Here is a tiny trained network, its code and every weight. The questions are about switching its units off for an input and a target symbol, where a switched-off unit gives its printed mean instead of its output.

import numpy as np


def w(rows, s, z=0):
    codes = np.array(rows[::2]) - 128.0
    scale = np.full(codes.shape[1], s)
    scale[-1] = z or s
    return codes * scale


def norm(h):
    return h / np.sqrt((h * h).mean(-1, keepdims=True) + 1e-5)


def f(y):
    return np.maximum(y, 0)


def softmax(a):
    e = np.exp(a - a.max(-1, keepdims=True))
    return e / e.sum(-1, keepdims=True)


def log_softmax(a):
    a = a - a.max(-1, keepdims=True)
    return a - np.log(np.exp(a).sum(-1, keepdims=True))


def net(x, mask):
    ids = ['ΔΣΩβεημξπτ'.index(c) for c in x.split()]
    T = len(ids)
    res = E[ids] + P[:T]
    u = 0
    for l in range(3):
        q, k, v = (norm(res) @ M[l].T for M in (Q, K, V))
        z = softmax(np.where(np.tri(T) > 0, q @ k.T / 3**0.5, -1e9)) @ v
        res = res + np.where(mask[u], z, O[l][:, -1]) @ O[l][:, :-1]
        u += 1
        y = f(norm(res) @ A[l][:, :-1].T + A[l][:, -1])
        res = res + np.where(mask[u : u + 8], y, B[l][:, -1]) @ B[l][:, :-1]
        u += 8
    return log_softmax(norm(res)[-1] @ U[:, :-1].T + U[:, -1])


Q, K, V, O, A, B = {}, {}, {}, {}, {}, {}
E = w([
[96,163,193],'Δ',
[180,188,134],'Σ',
[198,183,96],'Ω',
[236,148,141],'β',
[187,169,14],'ε',
[143,116,85],'η',
[207,108,252],'μ',
[102,70,105],'ξ',
[140,78,190],'π',
[116,188,48],'τ',
],0.016)
P = w([
[59,90,113],'0',
[63,111,160],'1',
[69,129,135],'2',
[94,156,154],'3',
[100,173,165],'4',
[107,175,169],'5',
[127,210,192],'6',
[122,201,171],'7',
[149,224,211],'8',
[142,250,231],'9',
],0.0022)
Q[0] = w([
[182,204,93],'0.h1',
[34,85,194],'0.h1',
[38,254,141],'0.h1',
],0.0078)
K[0] = w([
[121,214,46],'0.h1',
[104,158,254],'0.h1',
[117,190,143],'0.h1',
],0.0082)
V[0] = w([
[217,69,163],'0.h1',
[251,191,201],'0.h1',
[132,254,68],'0.h1',
],0.0067)
O[0] = w([
[254,55,122,166],'0.h1',
[102,116,108,253],'0.h1',
[165,116,148,177],'0.h1',
],0.0081,0.0027)
A[0] = w([
[164,116,103,51],'0.n1',
[105,132,155,129],'0.n2',
[148,160,156,217],'0.n3',
[137,160,2,254],'0.n4',
[156,130,107,94],'0.n5',
[160,41,120,86],'0.n6',
[61,193,107,82],'0.n7',
[133,115,152,39],'0.n8',
],0.011,0.0019)
B[0] = w([
[84,118,141,155],'0.n1',
[56,82,62,152],'0.n2',
[86,231,66,206],'0.n3',
[130,227,253,255],'0.n4',
[85,63,139,160],'0.n5',
[90,210,86,205],'0.n6',
[97,231,253,174],'0.n7',
[107,80,128,145],'0.n8',
],0.0057,0.0055)
Q[1] = w([
[27,254,211],'1.h1',
[83,101,143],'1.h1',
[133,119,254],'1.h1',
],0.0071)
K[1] = w([
[29,196,245],'1.h1',
[132,138,195],'1.h1',
[168,47,254],'1.h1',
],0.0075)
V[1] = w([
[148,135,107],'1.h1',
[179,33,113],'1.h1',
[255,138,162],'1.h1',
],0.0071)
O[1] = w([
[253,135,180,99],'1.h1',
[89,192,177,4],'1.h1',
[58,111,72,162],'1.h1',
],0.0042,0.0034)
A[1] = w([
[51,83,162,250],'1.n1',
[122,139,162,255],'1.n2',
[119,136,151,133],'1.n3',
[126,3,163,94],'1.n4',
[144,107,157,208],'1.n5',
[84,182,101,97],'1.n6',
[145,135,154,154],'1.n7',
[197,99,157,6],'1.n8',
],0.015,0.0021)
B[1] = w([
[92,91,8,254],'1.n1',
[95,46,133,235],'1.n2',
[104,143,168,176],'1.n3',
[143,121,254,233],'1.n4',
[116,172,111,176],'1.n5',
[122,142,148,217],'1.n6',
[124,85,97,189],'1.n7',
[192,128,95,159],'1.n8',
],0.0088,0.0062)
Q[2] = w([
[201,122,42],'2.h1',
[154,212,29],'2.h1',
[194,253,70],'2.h1',
],0.006)
K[2] = w([
[178,173,98],'2.h1',
[174,152,253],'2.h1',
[80,104,177],'2.h1',
],0.011)
V[2] = w([
[254,51,157],'2.h1',
[113,141,168],'2.h1',
[166,48,194],'2.h1',
],0.0054)
O[2] = w([
[159,87,170,4],'2.h1',
[12,57,255,186],'2.h1',
[207,109,189,127],'2.h1',
],0.0056,0.002)
A[2] = w([
[181,10,206,46],'2.n1',
[154,100,136,167],'2.n2',
[18,56,218,71],'2.n3',
[238,164,31,197],'2.n4',
[232,139,177,162],'2.n5',
[60,137,69,241],'2.n6',
[40,151,222,89],'2.n7',
[70,30,1,254],'2.n8',
],0.0079,0.004)
B[2] = w([
[162,229,107,190],'2.n1',
[81,95,136,155],'2.n2',
[94,63,136,253],'2.n3',
[100,17,105,208],'2.n4',
[170,160,118,212],'2.n5',
[109,125,161,231],'2.n6',
[162,1,97,229],'2.n7',
[198,252,83,245],'2.n8',
],0.0078,0.0052)
U = w([
[125,124,101,3],'Δ',
[63,145,74,145],'Σ',
[193,86,41,67],'Ω',
[130,64,136,198],'β',
[136,169,5,157],'ε',
[140,139,97,89],'η',
[181,131,166,115],'μ',
[146,143,109,137],'ξ',
[177,159,148,159],'π',
[101,190,199,137],'τ',
],0.016,0.0041)

Each question gives the input, a string of symbols that net reads in full, and the target symbol t.
The units are the heads (3 rows each of Q, K, V and O) and the neurons (one row each of A and B). Each row of codes is followed by its name. A weight is (code - 128) times the scale printed after its matrix; where a second scale follows, it is the last column's (O, A, B and U).
mask holds one flag per unit, layer by layer, with each layer's heads first. A switched-off unit (its flag False) gives its mean, the last column of its rows in O or B, instead of its output. The means were averaged over made-up inputs and are rounded, as every weight is.
A unit's drop is (log p(t) with every unit on - log p(t) with that unit switched off) / (log p(t) with every unit on - log p(t) with every unit switched off).
The circuit of an input: a set's keep is (log p(t) with only the set's units on - log p(t) with every unit switched off) / (log p(t) with every unit on - log p(t) with every unit switched off). Starting from the 12 units with the biggest drops (on a tie, the unit counted first), units are removed one at a time, each time the one whose removal leaves the highest keep (on an exact tie, the one counted first), for as long as the keep stays at least 0.8.
circuit, biggest first: the units of the circuit, biggest drop first
top k neurons: the k neurons with the biggest drops, biggest first
k most important neurons of layer l: the k neurons of layer l with the biggest drops, biggest first
drop of u: that unit's drop, to one decimal
input ξ μ π π Σ π π π ε β, target Ω: circuit, biggest first -> 2.n4, 1.n4
input π π ξ ξ π π, target Σ: top 2 neurons -> 0.n6, 1.n1
input π μ β β π ε, target π: circuit, biggest first -> 0.n4, 2.h1
input ξ π Ω η Σ ε Δ, target Σ: most important neuron of layer 2 -> 2.n8
input Σ Σ Σ π π ξ Ω, target π: top 3 neurons -> 0.n4, 1.n1, 2.n7
input η π ξ π Σ μ π Ω, target π: top 2 neurons -> 1.n1, 0.n4
input Δ Δ Σ, target Σ: top 4 neurons -> 1.n4, 0.n3, 0.n7, 2.n8
input π Σ Δ Ω, target Ω: top 3 neurons -> 1.n4, 0.n7, 2.n4
input Δ τ Σ, target τ: top 2 neurons -> 1.n1, 2.n8
input Σ π ξ, target ε: top 2 neurons -> 2.n8, 1.n1
input Σ ε ε β, target Ω: top 3 neurons -> 2.n4, 1.n4, 1.n1
input τ β Ω, target τ: top 3 neurons -> 1.n1, 0.n4, 2.n8
input β ε ξ Ω π Σ Ω Ω Σ, target Ω: 3 most important neurons of layer 2 -> 2.n4, 2.n8, 2.n1
input η μ π τ π μ η, target β: top neuron -> 2.n7
input τ Δ Δ, target Σ: 3 most important neurons of layer 0 -> 0.n4, 0.n2, 0.n7
input ξ β τ ε, target τ: drop of 2.n3 -> -0.1
input ξ μ π τ, target τ: drop of 1.n6 -> 0.0
input β π τ ξ Ω, target τ: drop of 1.n1 -> 0.2
